Below is a small trained network, with its code and all its weights. Each question gives an input and a class and asks what happens when units are switched off, that is, made to give their printed mean instead of their output.

import numpy as np


def w(rows, s, z=0):
    codes = np.array(rows[::2]) - 128.0
    scale = np.full(codes.shape[1], s)
    scale[-1] = z or s
    return codes * scale


def norm(h):
    return h / np.sqrt((h * h).mean(-1, keepdims=True) + 1e-5)


def f(y):
    return y / 2 * (1 + np.tanh(0.7978845608 * (y + 0.044715 * y**3)))


def log_softmax(a):
    a = a - a.max(-1, keepdims=True)
    return a - np.log(np.exp(a).sum(-1, keepdims=True))


def net(x, mask):
    res = np.array(x, float).reshape(1, 7) / 4 @ E
    u = 0
    for l in range(2):
        y = f(norm(res) @ A[l][:, :-1].T + A[l][:, -1])
        res = res + np.where(mask[u : u + 3], y, B[l][:, -1]) @ B[l][:, :-1]
        u += 3
    return log_softmax(norm(res)[-1] @ U[:, :-1].T + U[:, -1])


A, B = {}, {}
E = w([
[127,129,127],'x0',
[21,208,172],'x1',
[166,253,86],'x2',
[131,130,130],'x3',
[130,131,125],'x4',
[126,130,125],'x5',
[72,7,136],'x6',
],0.0062)
A[0] = w([
[39,254,148,160],'L0N1',
[99,209,92,160],'L0N2',
[155,99,248,4],'L0N3',
],0.0084,0.0038)
B[0] = w([
[100,35,202,255],'L0N1',
[254,135,216,191],'L0N2',
[199,170,57,115],'L0N3',
],0.0061,0.0057)
A[1] = w([
[233,113,135,158],'L1N1',
[84,254,136,180],'L1N2',
[15,109,226,5],'L1N3',
],0.0092,0.0028)
B[1] = w([
[71,151,12,230],'L1N1',
[125,42,209,157],'L1N2',
[204,199,18,254],'L1N3',
],0.011,0.0045)
U = w([
[65,126,29,75],'0',
[232,244,111,47],'1',
[105,66,251,254],'2',
],0.013,0.006)

Each question gives the input, the list of numbers given to net, and the class t.
The units are the neurons (one row each of A and B). Each row of codes is followed by its name. A weight is (code - 128) times the scale printed after its matrix; where a second scale follows, it is the last column's (A, B and U).
mask holds one flag per neuron, layer by layer. A switched-off neuron (its flag False) gives its mean, the last column of its row in B, instead of its output. The means were averaged over made-up inputs and are rounded, as every weight is.
A unit's drop is (log p(t) with every unit on - log p(t) with that unit switched off) / (log p(t) with every unit on - log p(t) with every unit switched off).
The circuit of an input: a set's keep is (log p(t) with only the set's units on - log p(t) with every unit switched off) / (log p(t) with every unit on - log p(t) with every unit switched off). Starting from all 6 units, units are removed one at a time, each time the one whose removal leaves the highest keep (on an exact tie, the one counted first), for as long as the keep stays at least 0.8.
circuit, biggest first: the units of the circuit, biggest drop first
top k neurons: the k neurons with the biggest drops, biggest first
k most important neurons of layer l: the k neurons of layer l with the biggest drops, biggest first
drop of u: that unit's drop, to one decimal
input [0,5,-3,7,8,2,5], class 0: circuit, biggest first : (L1N3)
input [2,2,2,-8,-8,4,8], class 1: circuit, biggest first : (L1N3; L0N1)
input [1,3,8,-7,-2,3,-3], class 2: circuit, biggest first : (L1N2; L1N3)
input [1,2,8,7,-4,5,-8], class 2: top 2 neurons : (L1N2; L1N3)
input [0,8,4,-5,-2,6,-1], class 2: top 3 neurons : (L1N2; L1N1; L0N2)
input [7,2,-8,-8,7,-8,0], class 1: top 3 neurons : (L1N3; L0N1; L1N1)
input [2,2,1,1,4,1,7], class 1: circuit, biggest first : (L1N3; L1N1)
input [-6,8,1,6,-8,1,-5], class 2: top 2 neurons : (L1N2; L1N1)
input [3,-4,-6,1,-7,8,-6], class 0: top 2 neurons : (L1N1; L1N3)
input [-1,-7,-6,2,3,-1,-8], class 0: top 3 neurons : (L1N1; L1N3; L0N2)
input [4,6,4,0,-5,-7,0], class 2: top 3 neurons : (L0N2; L1N1; L1N2)
input [-1,1,3,6,8,-3,-3], class 2: top 2 neurons : (L1N3; L1N2)
input [1,6,4,5,-6,4,4], class 1: drop of L1N3 : 2.9
input [5,7,-7,-5,-2,-3,-1], class 1: drop of L1N3 : 1.1
input [5,8,3,-7,-7,-8,-8], class 2: most important neuron of layer 1 : (L1N2)
input [-3,6,-8,-3,0,-3,-1], class 1: drop of L0N2 : -0.1
